Where the symbols take the states:
met si zot
met ra mar
met fu kef
met za tes
met ki dad
met zu gel
zun si kug
zun fu vam
zun zu zef
mab si kef
mab ra sol
mab fu zot
mab za lik
mab ki mub
mab zu rul
mar ra met
mar fu gup
mar za sas
ziv ra mim
ziv fu zus
ziv ki sas
zef si tes
zef ra fof
zef fu lik
zef za zot
zef ki vut
zef zu zun
sus ra kug
sus fu dit
sus zu sas
lik si mok
lik ra tus
lik fu zef
lik za mab
lik ki zam
lik zu vam
zam si sul
zam ra mip
zam fu vut
zam za mub
zam ki lik
zam zu fis
vut si mim
vut fu zam
vut ki zef
sul si zam
sul ra zus
sul fu mim
sul za gar
sul ki mok
sul zu zav
gar si mub
gar ra rof
gar fu dad
gar za sul
gar ki kef
gar zu tif
rof ra gar
rof za zus
rof ki gup
tus si das
tus ra lik
tus fu fof
tus za sol
tus ki mip
tus zu pob
boz ra zav
boz ki dit
boz zu zus
zav si fis
zav ra boz
zav fu nat
zav za tif
zav ki zor
zav zu sul
gel fu sig
gel za kug
gel zu met
rul si sig
rul za vam
rul zu mab
sig si rul
sig ra ruv
sig fu gel
sig za zor
sig ki tif
sig zu kef
sol si gup
sol ra mab
sol za tus
vam si zor
vam ra pob
vam fu zun
vam za rul
vam ki fis
vam zu lik
mub si gar
mub za zam
mub ki mab
fof si sas
fof ra zef
fof fu tus
fis si zav
fis ki vam
fis zu zam
mok si lik
mok ra das
mok fu tes
mok za kef
mok ki sul
mok zu zor
zus si mip
zus ra sul
zus fu ziv
zus za rof
zus ki das
zus zu boz
mim si vut
mim ra ziv
mim fu sul
mim za dad
mim ki tes
mim zu nat
dad fu gar
dad za mim
dad ki met
zor si vam
zor ra dit
zor fu kug
zor za sig
zor ki zav
zor zu mok
tes si zef
tes ra sas
tes fu mok
tes za met
tes ki mim
tes zu kug
mip si zus
mip ra zam
mip ki tus
zot si met
zot fu mab
zot za zef
das si tus
das ra mok
das fu sas
das za gup
das ki zus
das zu dit
kug si zun
kug ra sus
kug fu zor
kug za gel
kug ki nat
kug zu tes
pob si dit
pob ra vam
pob zu tus
nat fu zav
nat ki kug
nat zu mim
tif za zav
tif ki sig
tif zu gar
kef si mab
kef ra gup
kef fu met
kef za mok
kef ki gar
kef zu sig
dit si pob
dit ra zor
dit fu sus
dit za ruv
dit ki boz
dit zu das
sas si fof
sas ra tes
sas fu das
sas za mar
sas ki ziv
sas zu sus
gup si sol
gup ra kef
gup fu mar
gup za das
gup ki rof
gup zu ruv
ruv ra sig
ruv za dit
ruv zu gup

The rows follow the links: the fewer symbols apart two states are, the more alike their rows tend to be.

Rows of some states; one shown again gets a slightly different row:
zus -> -330  -159   364    36  -327   -29   772  -358    26   210    68  -142   -22  -524  -488    62   897   311  -284  -288  -572   758    54  -365   -83  -241   391   524   -36  -577  -151  -626  -297  -115   285  -133  -207   501  -542   290    40  -623   633   260  -888  -257  -154  -327   -44   667   502   230  -232   268   157  -509   206  -329  -321   -75  -131  -748   284   294
vam ->  -13    78   344   220   484   413  -393   550    21   -40  -388   182   109   617   131   449  -482  -449  -304    86   180  -619   -75  -279  -114   106    67  -117   323   153  -151   556    25    72   396  -499   702  -435  -273  -275  -251   363  -553   -94  1000    -5   237   833   402  -589   117   564  -861  -526  -165   150    87   112   227  -306   157   383  -417  -419
nat ->   80  -125   350   369  -174   -81   354  -546   319   131  -399  -399  -186  -427  -591   575   305   183     2   161   -73   255  -423    56  -307  -355   162    50   902   441  -855  -536  -300   461   124   297  -331   -41   377   923  -835  -196   571  -118   687    30    91  -466  -413   140   187   210    76    69  -322   282  -473   -94    56  -523  -218   220  -525  -180
zef ->  226  -132   159   238   582   330  -249   363   562   114  -506   319   192   655   354  -180  -736  -278   212   490  -380  -801  -124   274   319   -75  -112  -418   291   -92   737  -207   178   112   -93  -912   129    85   132  -334   304   341  -656  -145    41  -483    34   144  -588    37   312  -422  -358   369   -72   497    59    62  -158   267  -280   274  -475  -180
das -> -151   188   351  -502  -229  -211   147   106   109   321   520  -243  -268  -180  -117   103   -71   319   470  -975  -289   339   556  -863  -197  -602   490   499  -281  -374   989  -357   610   196   -19  -160  -333   513  -654  -153   322   -65   215   433  -565   -11  -610  -386   515   300   106   258  -289  -451   535    47   303  -294  -406   -37  -259  -852   272     3
mip -> -241  -271   281   259   399   177   400   337   188     6  -377   -43   254   137   -45  -115   689  -272  -581   286  -149    94   213    32   288   -28   277   131   124  -592   147  -166  -574   -26   713  -512   676   489  -404  -212   514  -529  -362   -42  -447  -192   123   305  -390   299   687   -78  -971   293   211  -728   166  -196   127    71   193  -383   -45   115
vut ->  -34  -436   122   539   493   187   190   106   563    42  -633    95   218   291   -32   -16  -125  -117  -224   530  -315  -387  -344   577   397   234    61  -316   444  -195  -170  -482  -657  -249   388  -635   309   177    93   107   115  -232  -190   -78   -36  -665   332   162  -959   376   688  -475  -491   854  -123   -64     8    47   -88   -20   -69   156  -278    16
zor -> -280   246   391  -104  -280     0  -152   344   163   324    84   -94  -330  -191  -147   576  -230    62    96  -550   103   -55    52  -845  -370  -654   199   244   268   312  -193   318   258   468   -91   169  -282  -332  -227   478  -653   302   321    93   891   153    36    38   842  -380  -240   631  -260  -925   -37   336   207    80   106  -458   -86  -220  -432  -512
sol ->  -49  -109  -348  -378   280  -405  -209   363  -558  -303   449   330   352   493   666  -668    89  -431  -380   369   182  -314   147   167   183   427  -377  -161  -537  -191   735   623    91  -372   -19  -279   499   243    46  -851   851  -356  -533   -70  -327    -8  -107   620   286  -235  -539  -213    71   216   500  -606   210   -40  -190   554    87   -58   505   262
dit ->   229    465    233    202     51   -203   -137   -102   -276    -19   -175   -560   -340     45   -470    274   -160    610   -416   -194    263    701    744   -865   -564    213    325    625     39     92   -238    192    668    468    264    -92    417    215   -729     25   -273    476     67     43    195    332   -525   -320    335   -227   -246    508     50  -1031    126    276   -281     62    396   -445    624   -149   -113    175

Each walk starts at a row. The symbols on each line, taken left to right, move it on to the next state.
Each answer is a row, close to the row of the state it stands for.
 327    45    61   -86  -274   -25  -322  -130   320   286   -95  -117  -399    13  -434   636  -516   104   119  -127   116  -144  -170  -187  -145  -382   181    55   677   487   -20  -423   324   449  -311   116  -753   -27   393   274  -775   492   308    75   935    26   -71  -325   222  -495  -111   175   -52  -542  -256   841  -238   -52   310  -347  -397   439  -448  -326
fu si si zu
 -90   166   504  -276  -519   474   -95   218   420   607   348   148  -360  -143     7   248  -218    95   932  -885  -806  -139   343  -536   121  -610   243   437  -333   -84   213  -235    15   146  -612  -134  -530    -1  -240   139   -71   333   414   446    -8    98  -166  -230   278    71   108   248  -193  -356    -2   466   665   185  -473   149  -282  -580    -9  -264
ki ki si
 -177     94    178     56    479    685   -328    962    163    242   -238    342    357    629    572   -130   -534   -323    206     33   -456   -762    115   -128    453   -156   -152   -136   -214   -191    570    229   -103    131    194  -1246    470    -73   -205   -420    554    163   -627     86    -39   -304    215    578    -54   -185    118     89   -886    -94   -134    112    430    114   -267    320    -96    -54     89   -305
-283  -350   181   208   487   326   158   305     3  -122  -547   -66   318  -111  -227   262   161  -154  -812   244   -23  -114  -328  -114    77    72    68   165   383    17  -791   333  -814   -24   804  -352   690  -282  -358   306  -248  -149  -166  -170   580  -161   569   706  -172  -315   166   175  -945    76  -216  -386   -83     0   143  -402   215   361  -535  -221
zu fu fu
 -340   -231    426    403    396    655    308    269    168     60   -393    149    333    169    250    -11     94   -178   -172    118   -587   -413   -150    151    414    -87    115    -54    -39   -365   -360    -29  -1017   -251    571   -556    823     34   -196    248    359   -274   -490    147   -283   -550    486    603   -476    305    596    -41  -1072    490   -186   -203    364    179   -198     72    128     31   -284   -239
si fu
 162  -319   330   340  -231   228   533  -581   750   260  -267   -34  -237  -465  -522   110   194   207   484  -123  -336    29  -274   393   271  -441   330    -6   467  -124  -516  -994  -449    52  -236   -95  -731    -9   319   701  -294  -173   638    90   -72  -465    -2  -767  -636   649   621  -227    11   741  -305   310    21    42  -221   -42  -178  -103  -215   -48
 -169     19    395    167   -416    171    330   -173    214     83    -52   -336   -234   -384   -572    652    577    205   -230   -487   -293    419   -115   -371   -231   -364    368    360    446    217  -1071   -150   -632     54    196    349   -121   -296   -214    850   -871    -90    540   -101    486     37    234     95     32     12    308    400   -341   -297   -329   -184    -43     77    216   -489    160    -70   -325   -345
si ki zu ra
-277   -72   313   -98   775     3  -173   610  -100   254  -340    97   221   604   309  -292  -201  -132  -264   104  -303  -210   432  -337   189    29   209   238  -162  -576  1012   353    96    34   312  -870   617   420  -443  -765   725  -185  -792   132  -287  -160  -292   416    48  -260   383   229  -617   -51   402  -141   147  -279    -6   253    40  -224   -57    99
ra zu za zu
 -42  -113  -319  -235   236   298  -320   546  -158  -164   262   551   253   405   805  -516  -335  -470   335   265    -6  -809   -44   358   467   255  -554  -544  -513    12   101   543  -175  -210   -61  -252   484  -390   100  -686   604  -217  -582   -14  -275   204   289   621    70  -213  -330  -229    24    -9   -75  -206   375   352  -284   617    17    85   195  -119
 313   -85  -525  -379  -430    49  -339  -302   201   -80   503   345  -237  -133   295  -341  -154   -12   836  -159   299  -183  -151   539     7     6  -479  -398  -213   266   428  -279   393  -104  -762   550  -983   -74   740  -232    39   184   212    19  -261   223    50  -545   -63   103  -348  -579   996   386   161   525    33    82  -323   385  -171   -45   278   182
fu za za
-111    91  -370  -690  -598    57  -390   -26  -300  -101   954   326    69  -360   346  -385    14    81   779  -428    -9  -238   142    56    31   144  -638   -67  -620    76   161   248   165  -210  -792   631  -498  -221   245    54   198   265   323   110  -365   344   273   162   450    72  -622  -178   684  -132    64   -60   493   185  -518   278    -4  -357   556   159
za si fu si
 313   145   309   -40   -63   154  -140  -187   560   507     9     5  -527    92  -144   156  -632   218   858  -270  -202  -291    82  -194   230  -355    85    -4   129   204   682  -793   377   450  -596  -225  -825    81   306   189   -95   223   253   161   122  -278   -31  -785  -282    90   218  -170   237   169   -66   974   228   165  -259   248  -438  -239  -310   -35
 321    81  -510  -387  -412  -471  -424  -226  -319  -181   454   -21  -211   -27    72   122  -282    88    39   150   649  -325  -301   299  -191    43  -318  -369   124   681  -296   179   708    44  -455   786  -933  -451   793  -133  -509   204   289  -154   726   327   260   -71   259  -395  -685  -126  1011  -101   -53   331  -396   178   180  -168  -156   627  -165   164
fu zu fu ki
  -5  -341  -396    78  -389   -18   127  -780    12  -212   189   138    60  -535   -25  -109   623   239   451   168    80   133  -558   844   196   298  -330  -411   -79    41  -403  -490  -455  -247  -393   949  -473  -157   700   457  -149  -312   695   -88  -346   -90   233  -339  -365   664  -228  -496   838   751   -83  -191   115   246  -126    84  -206    55   206   239
ki fu ra ki
-350    -1  -442  -346  -426  -240   493  -436  -457  -469   401  -166    -3  -694     2  -254   974   156  -176  -203    91   635    81   189  -184   254     4   226  -458  -282  -185    21  -191  -439   -45   880   -36   146   -48   113   278  -579   459    88  -945   146   -67  -219   160   467   -82    34   535   297   396  -936    13    20   -50    46   214  -519   681   535
-272   -97  -225  -183  -639   340   319  -368  -297  -223   593   175    36  -743   144  -265   680     3   251  -248  -258   243  -297   556   121   -56  -503  -104  -480   146  -627    18  -811  -507  -382   916   -43  -325    21   369    34  -360   550   -49  -591    56   353   -80  -136   507  -174  -147   453   473  -185  -423   308   251  -348   154   122  -232   519   147
si za za
-167  -514  -134    77   124   343    20    69   -62  -337    75   420   457   -99   495  -583   461  -328  -286   329   -55  -415  -341   557   451   492  -309  -316  -330  -244  -327   545  -941  -654    59    54   711  -203    56  -146   470  -422  -159  -194  -446  -116   508   540  -350   203    89  -439   -30   584  -228  -700   259   242  -371   386   286   234   225   228
si zu
 -253     78   -200   -133   -537    -27     17   -187   -417   -378    492     -3    -57   -746   -176    206    557    -61   -234   -264    217    150   -350    395   -265     83    -98   -251     32    247  -1117    425   -508   -217     -2    979    -74   -421     96    639   -589   -376    592   -225    291    248    577    197    171   -100   -451     40    253   -361   -260   -602    -38    -10    193   -374    194    163     36   -137
 199   516   214   173   794  -227  -245   458  -341  -223  -492  -150    43   533  -205   220  -525     9  -698   169   339   148   556  -483  -111   325   287   234   -29  -246   -55   339   469   208   696  -558   961   191  -666  -455   204   247  -660  -206   294   -72  -306   219    86  -334   192   170  -439  -654  -105   186  -105  -158   548  -204   629   101  -124   100
si ki zu ra
-338   -18   483   116  -530   544   460  -241   538   160   102   -50  -307  -579  -275   105   433   231   487  -533  -678   168   -22  -162   251  -557   481   212    19  -461  -519  -310  -944   -71   121    48   -40   -48  -324   739   -85  -347   809   244  -393  -165   355  -257   -33   618   469   108  -379   161  -256  -111   414   210  -266   -15  -179  -659   -15   -39
zu ra ki fu
 412   459    14   277   171  -581   -98  -309   -86    16  -259  -383  -223    58  -618   396  -590   672  -192   127   377   487   330  -355  -445    70   371   264   459    86    42  -208  1038   486    43    45  -195   243  -133    35  -355   411    73    55   312   114  -635  -778    84    -5   -33   139   210  -648   123   714  -504  -209   430  -203   234   144  -138   244
  17   515   227   434    95  -124   483  -233  -282   -11  -159  -323  -150  -471  -616   489   379   607  -538  -146    87   858   171  -403  -352   195   564   510   297  -148  -960  -233   -65   171   507   301   417   237  -756   474  -297   -48   158  -148   -74   298  -131  -295   -35    30    76   322  -146  -608  -237  -126  -407   -53   446  -677   463   -54   -34    65
ki za ra si
  31    50  -403  -177   122   -49  -601   581  -556  -303   166   406   320   430   522  -136  -185  -530  -327   212   405  -643  -146   227   -82   318  -479  -422  -160   386  -198   884   104  -196   107   152   597  -532   168  -387    40   241  -564  -323   486   453   517   891   312  -793  -381    80   -43  -335  -225  -328    -8   210    63    77   246   625   -42  -272
si ra ra
 -46   105  -453  -518  -721    31  -328   -88  -492  -242   626    46   -67  -276   140   175    80  -230   162  -438   504    37   -59   -92  -330    87  -295   -61   -89   400  -395   635   366   -51  -587   986  -291  -409   247    20  -451   147   155   -69   622   558   200   507   740  -423  -849   206   516  -650  -160   -26   -12   131   113  -326   108   177   105  -143
  179   -324    -44    142    768   -290   -108    353    228    122   -643    146     50    761    -15   -244   -424   -279   -213    438    -61   -249    164    -91    271    149     81   -208    -75   -163   1199   -248    401    153    457  -1086     83    515    -12   -790    686    129   -669     91   -158   -441   -417    -39   -406    -69    396   -321   -227    508    438     76   -295   -245    -32    261   -332    293   -177     39
si ra ra
 355    62   -19  -148   134  -560   170  -210   284   529   -38  -458  -375   170  -252   209  -171   315   303   -75  -132   392   454  -432  -109  -458   465   311   159  -133   940  -766   761   438  -463  -202  -870   485    19  -106   187   -35    69   197  -523  -201  -630  -778   -34   273   352    36   172   173   639   478  -177  -403    68   141  -428  -259  -141   191
fu za si si
-153   105  -335  -658  -641  -602   -51   -79  -385   -81   786    58   -61  -196   256  -451   409   108   346  -398   291   370   137  -237  -126    37  -216   145  -669   -90   657   240   647  -338  -365   767  -325    74    98  -390   409  -105   241   -39  -795   597  -391  -178   553    46  -618   -42   611  -245   626  -358   376   -28  -291   432   -64  -524   534   393
